Below are the code and all the weights of a small trained network. Each question names an input and a class and asks about switching units off, where a switched-off unit gives its printed mean instead of its output.

import numpy as np


def w(rows, s, z=0):
    codes = np.array(rows[::2]) - 128.0
    scale = np.full(codes.shape[1], s)
    scale[-1] = z or s
    return codes * scale


def f(y):
    return np.maximum(y, 0)


def log_softmax(a):
    a = a - a.max(-1, keepdims=True)
    return a - np.log(np.exp(a).sum(-1, keepdims=True))


def net(x, mask):
    res = np.array(x, float).reshape(1, 5) / 4 @ E
    y = f(res @ A[0][:, :-1].T + A[0][:, -1])
    res = res + np.where(mask, y, B[0][:, -1]) @ B[0][:, :-1]
    return log_softmax(res[-1] @ U[:, :-1].T + U[:, -1])


A, B = {}, {}
E = w([
[124,254,20,134],'x0',
[204,62,126,221],'x1',
[19,74,199,180],'x2',
[73,71,25,96],'x3',
[96,101,69,100],'x4',
],0.0094)
A[0] = w([
[192,158,132,95,136],'n0',
[145,241,66,110,198],'n1',
[63,52,144,182,161],'n2',
[49,86,153,66,146],'n3',
[170,215,248,83,117],'n4',
[69,80,154,98,73],'n5',
[167,147,229,72,133],'n6',
[92,94,152,134,49],'n7',
[95,31,63,83,166],'n8',
[99,173,125,212,244],'n9',
[130,122,156,215,103],'n10',
[103,105,152,209,41],'n11',
[162,77,106,112,2],'n12',
[153,148,105,177,54],'n13',
[66,95,149,151,159],'n14',
[202,185,189,119,121],'n15',
[186,55,134,214,173],'n16',
],0.014,0.0098)
B[0] = w([
[159,135,100,175,177],'n0',
[142,206,100,109,253],'n1',
[85,63,160,38,213],'n2',
[125,174,198,84,197],'n3',
[30,111,104,225,210],'n4',
[110,152,207,48,168],'n5',
[86,149,176,248,192],'n6',
[73,164,175,85,149],'n7',
[191,160,195,97,209],'n8',
[67,147,48,80,204],'n9',
[54,57,51,137,171],'n10',
[41,68,22,78,159],'n11',
[204,146,131,43,134],'n12',
[92,88,58,230,142],'n13',
[90,139,133,76,187],'n14',
[120,101,95,184,189],'n15',
[185,49,46,128,222],'n16',
],0.012,0.017)
U = w([
[136,179,99,102,199],'0',
[59,142,173,215,171],'1',
[238,43,94,137,146],'2',
[111,86,247,78,73],'3',
[114,158,80,104,125],'4',
[96,61,89,84,2],'5',
],0.013,0.0084)

Each question gives the input, the list of numbers given to net, and the class t.
The units are the neurons (one row each of A and B). Each row of codes is followed by its name. A weight is (code - 128) times the scale printed after its matrix; where a second scale follows, it is the last column's (A, B and U).
mask holds one flag per neuron, in row order. A switched-off neuron (its flag False) gives its mean, the last column of its row in B, instead of its output. The means were averaged over made-up inputs and are rounded, as every weight is.
A unit's drop is (log p(t) with every unit on - log p(t) with that unit switched off) / (log p(t) with every unit on - log p(t) with every unit switched off).
The circuit of an input: a set's keep is (log p(t) with only the set's units on - log p(t) with every unit switched off) / (log p(t) with every unit on - log p(t) with every unit switched off). Starting from the 12 units with the biggest drops (on a tie, the unit counted first), units are removed one at a time, each time the one whose removal leaves the highest keep (on an exact tie, the one counted first), for as long as the keep stays at least 0.8.
circuit, biggest first: the units of the circuit, biggest drop first
top k neurons: the k neurons with the biggest drops, biggest first
drop when u is switched off: that unit's drop, to one decimal
input [4,-7,3,-6,3], class 1: circuit, biggest first : n4
input [2,3,-5,-6,2], class 1: circuit, biggest first : n4; n15
input [7,-6,-2,7,-7], class 0: circuit, biggest first : n1; n4
input [1,-8,1,3,-1], class 0: top 2 neurons : n2; n1
input [7,1,8,-8,7], class 4: top 2 neurons : n16; n9
input [-5,3,5,-5,6], class 5: top 3 neurons : n16; n11; n10
input [4,5,-6,8,2], class 0: top 2 neurons : n1; n16
input [4,7,2,1,7], class 2: top 2 neurons : n4; n16
input [-5,2,5,-6,-2], class 5: top 4 neurons : n16; n11; n2; n10
input [7,0,-1,8,6], class 0: drop when n8 is switched off : 0.1
input [-1,-2,7,-2,-5], class 5: drop when n14 is switched off : 0.2
input [-6,2,-4,7,-3], class 2: drop when n16 is switched off : 0.3
